In the rows, zero is written as 128.
Each row has two labels, one from each of two sets.
[118 109 134 115  98 110 117 129 108 103 137 167 139 101 168 122 145 125
 112 148 101 147 147 136 133 151  63 159 128 146 137 112 136 155]  <50> J471
[ 89 109 132 118  98 130 120 124 124  42 131 177 121  75 167 145 133 129
 123 128  90 136 135 103 141 139 103 158 119 157 153 120 133 149]  <50> J471
[140 101 127 152 139 111 118 129 128 122  91 122 101  88 151 110 104 159
 128 126  90 145 148 145  83 211 161 102 149 129 138 135 142 136]  <45> J91
[133 120 117 128 137  91 136 121 150 134 108 130 103 100 150 118 123 156
 121 132 106 150 148 163  98 163 181 126 135 121 120 148 144 127]  <45> J754
[ 93 106 132 142 131 124  91 129 136 129 140 136 134 104 144 120 121 145
  95 141 105 130 128 101 142 127 115 167 131 146 140 117 130 155]  <50> J471
[154 108 126 135 184  93 123 105 134 140 110 172  98  74 149 117 109 140
 127 125  96 138 157 175  71 182 134 125 130 139 106 139 147 108]  <45> J471
[145 114 119 131 134  94 134 130 135 106 121 144  91  91 163 111  72 111
 132 157  70 138 143 138  79 252 129 107 141 140 131 136 153 150]  <45> J91
[ 97 110 142 141 139 141 104 104 134 146 126 139 144 135 101 114 137 137
 135 138  83 133 129  98 132 167 126 144 117 159 149 126 126 143]  <44> J471
[113  97 134 125 153 156 111 113 140 165 145 210 110 103 163 126 130 127
 138 153  50 135 137 105 123 233  71 162 144 120 152 130 137 151]  <48> J471
[143 124 118 123 161  99 131 116 135 154 100 153 108 112 138 100 108 137
 122 136  92 138 128 157  76 198 128 129 138 145 117 147 148 116]  <45> J91
[ 97 100 136 147 105 139 105 141 143 104 125 117 139 123 150 131 148 113
 127 141  84 138 142 103 148 161  99 141 137 179 140 119 119 163]  <44> J471
[135 126 131 129 137 103 131 117 123 124 113 131 106  96 158 123 109 150
 124 161 102 145 136 151  95 174 133 116 138 105 128 127 156 128]  <45> J471
[112 111 130 145 133 112 128 138 147 107 108 171  91 105 144 124 118 139
 152 147  73 141 148 131  99 220 106 133 140 134 140 122 146 150]  <45> J471
[185 127 120 131 160 100 132 103 122 163 125 142 101  98 128 103  97 101
 101 123 108 131 148 184  67 142 162 104 129 120  98 155 152  88]  <45> J471
[125 130 129 146 147 122 120 142 116 114 128 132 107 131 160 123 145 147
 136 133 105 133 149 133 135 156  96 154 119 135 147 125 125 143]  <50> J754
[156 116 128 138 142  85 131 129 137 131 117 110  87 136 150 102 117 164
 162 130  94 149 148 157 121 201 130 116 144 125 121 139 148 135]  <45> J754
[112 111 134  61 160 151 122 116 137 178 134 145 146 137 151 106 131 133
 138 140  80 134 123 138 127 186 110 153 145 120 121 142 141 145]  <48> J754
[ 60  85 116 147 126 117  85 158 162 107 121 185 126  96 180 132 110 170
 137 134  38 128 152  65 143 246 108 155 139 151 167 105 135 182]  <44> J471
[155 110 118 132 148  99 141 123 126 129 100 117  91  90 151 106 120 173
 146 133  52 144 143 148 120 203 128 116 139 152 116 140 162 135]  <45> J754

Each row has two labels, one from each of two sets.
[131 118 138 111 157 115   8 112 104 114 103 149 134 117 169 142 148 150
  84 111 130 126 145  73 106 118 157 102 147 158 143 125 120 141]  [24] J998
[117 142 125 111 139 113  13 129  80 127  86 162 119 125 174 149 140 163
  76 138 129 123 110  89 148 168 134  86 144 180 155 139 130 120]  [21] J998
[161  81 133 119 109 140  75 114 182 129 148 128 137  93 113 139 157 143
 150 109 129 136 171  50  88  85 180 127 134 153 120 172 109 136]  [24] J656
[195 106 145 127 173 122 133 126 162 128 102 117 165 105 129 143 141 110
 107 126 129 116 139  73 133 114 148 128 131 122 131 134 128 139]  [24] J612
[169 130 131 117 124 138 122 109 180 130 140 156 147 106 121 148 127 134
 170 119 106 123 153  67 124 115 167 124 129 154 102 157 140 135]  [24] J656
[167 127 140 125 130 141  87 103 175 125 123 140 143  98 120 151 139 136
 145 128 125 124 126  62 131 113 169 117 128 166 104 169 125 122]  [24] J656
[136 117 125 122 160 115  56 101 109 119 115 140 147 107 172 153 137 134
 111 110 119 130 157  88  99 122 150 101 144 155 169 131 113 149]  [24] J998
[141 114 149 118 119 146  85 105 156 133 139 163 139 110 130 147 136 151
 142 122 119 121 134  62 122 121 157 119 118 153 127 145 140 110]  [21] J656
[133  98 134 122 135 138  68 106 106 115 131 134 127 116 149 126 138 139
 126 106 123 120 150  98  93  91 159 105 134 154 158 111 100 149]  [24] J998
[178 145 122  98 118 129  83 129 184 125 116 151 132 110 122 161 150 147
 128 131 150 117 143  67 154 141 167 119 148 154  88 165 145 133]  [24] J656
[150 114 135 119 139 112  32 101 112 119  98 149 130 123 166 152 136 139
 102 120 130 113 145  81 109 125 167 103 141 164 138 135 116 154]  [24] J998
[174  93 142 131 195 120 173 101 158 132 112 127 177 102 122 157 114 122
 123 115 108 107 165  53 137 108 137 121 130 118 140 125 142 137]  [24] J612
[174 128 124 132 115 135 147 105 170 139 135 145 130 132 127 161 128 131
 174 128 121 124 138 100 145 144 170 116 136 142 134 150 146 140]  [21] J656
[113 124 138 119 155 118  25 108  99 116  93 148 129 108 151 147 138 151
  90 118 130 119 132  74 122 133 147 109 135 155 165 128 127 132]  [24] J998
[115 105 135 126 145 126  53 106  97 129 118 146 138 120 170 139 127 141
 115 121 118 145 126 101 108 131 134 117 127 150 160 130 122 123]  [21] J998
[160 154 130 101 136 137  36 125 186 130 109 153 143 102 141 165 168 169
 102 136 153 117 138  46 154 146 161 115 149 156  99 168 151 103]  [24] J656
[209 111  98 100 180 103 107 126 150 120  97 124 174 118 197 159 120 133
 118 120 120 125 172  94 138 143 136  94 145 159 109 161 130 155]  [24] J151
[170 121 126 140 118 147 146  99 190 139 156 137 141 116 137 138 119 139
 197 117 110 130 133  86 135 123 157 122 115 141 107 159 154 109]  [21] J656
[160 135 144 114 107 136  84  98 188 126 129 146 152  98 127 162 140 129
 142 125 125 115 136  36 132 112 187 141 123 155  98 162 129 125]  [24] J656
[164 142 122 111 131 137 123 104 167 121 132 137 151 106 111 164 141 125
 151 118 124 119 170  87 122 117 173 137 139 134 117 151 127 138]  [24] J656
[133  99 142 140 169 128  70  82 117 118 129 137 157 102 161 131 124 132
 139  99  96 136 160  61  98  81 153 110 124 147 162 127 120 141]  [24] J998
[183  80 137 142 161 125 159 111 150 141 138 120 163 106 127 139 117 109
 139 112 104 131 145  70 121  93 127 115 121 137 146 144 119 136]  [21] J612
[127  95 129 119 124 123  31  99 113 112 123 156 117 123 155 138 150 153
 120 109 133 121 158  76  96 113 166 101 145 161 141 125 122 141]  [24] J998
[157 102 113 113 170 126 108 108 138 139 124 141 177 101 164 137 107 135
 136 121 104 134 144  74 132 130 119  98 124 162 143 164 142 120]  [21] J151
[172 108 118 116 182 109  59 112 130 125 101 136 161 113 187 158 143 134
  93 112 122 123 170  85 117 140 142  97 143 143 149 129 134 142]  [24] J151
[166 110 123 114 174 115  82 108 130 121 105 136 160 105 171 155 130 126
 112 115 115 125 156  77 122 126 146 104 138 152 144 139 132 141]  [24] J151
[136 120 136 124 142 126   0 113 114 117  99 153 117 119 170 141 157 155
  90 121 141 121 135  88 118 133 159  95 149 161 131 130 121 137]  [24] J998
[113 134 144 130 140 127  29  97 126 117 111 133 138 117 170 138 160 145
 116 118 144 127 127 110 107 123 145 117 123 149 101 146 123 142]  [24] J998
[171 119 133 120 120 138 111 108 175 143 148 149 142 116 139 144 134 150
 162 118 114 120 131  60 142 123 159 107 126 159 118 152 151 119]  [24] J656
[129  86 129 128 136 121  83 108  84 132 131 142 148 126 179 120 113 127
 136 110  96 134 145 107  94  89 131  97 119 155 163 125 122 130]  [21] J998
[115 130 127 115 135 127  26 112 108 128 117 156 126 118 185 150 141 154
 104 121 126 125 141  93 113 143 150 102 151 160 158 124 129 120]  [21] J998
[160 128 133 124 150 145 106 108 168 126 118 138 146 102 118 164 138 129
 135 119 123 119 141  79 128 123 173 127 141 141 152 147 123 145]  [24] J656
[175  83 113 118 185 114 132 109 111 122 119 121 181 103 152 129 126 108
 137  99  76 125 182  87 101  79 118 105 125 153 122 129 114 155]  [24] J151
[205  78 146 132 176 113 119 106 150 137 122 121 156 111 141 142 130 106
 103 112 125 115 163  69 110  93 153 116 129 126 122 123 120 161]  [24] J612
[175 117 123 145 147 144 129  80 176 112 131 145 140 121 130 149 127 115
 178 108 109 113 142  79 130 111 175 107 132 156 100 158 139 162]  [24] J656
[182 113 115 102 147 105  86 122 134 120 106 140 149 109 169 161 131 136
 116 120 119 114 175  67 132 136 151 106 141 168  98 141 133 145]  [24] J151
[144 119 147 107 130 147 106 110 179 134 161 136 157 104 121 126 140 151
 143 109 110 124 157  46 131  88 153 135 114 139  78 141 150 104]  [24] J656
[168 137 133 113 143 141 115 108 186 125 132 141 158 106 122 150 138 136
 143 115 116 116 157  58 131 102 168 135 130 144 103 146 137 119]  [24] J656
[187 121 104 100 182 105  84 112 144 122 101 134 175  98 169 174 124 134
 117 126 115 126 171  80 130 142 143 101 150 160 138 167 122 147]  [24] J151
[121 117 125 119 155 115  39 106 101 109 105 151 133 117 161 146 139 148
 123 112 126 131 148  87 106 112 155  97 147 160 147 128 114 155]  [24] J998
[179 128 125 123 126 134  66 108 182 125 120 149 123 130 151 155 145 168
 133 120 134 112 129  62 147 149 182 107 143 157 104 150 153 130]  [24] J656
[190 125 122 108 142 127  87 126 183 144 127 153 143 120 168 162 153 154
 124 115 116 125 152  55 137 157 175 103 143 147 137 148 169 114]  [24] J656
[180 126 115 105 146 115  84 134 137 144 115 124 162 121 178 154 134 123
 125 118 121 133 172 108 121 145 148 112 135 148 137 130 129 127]  [24] J151
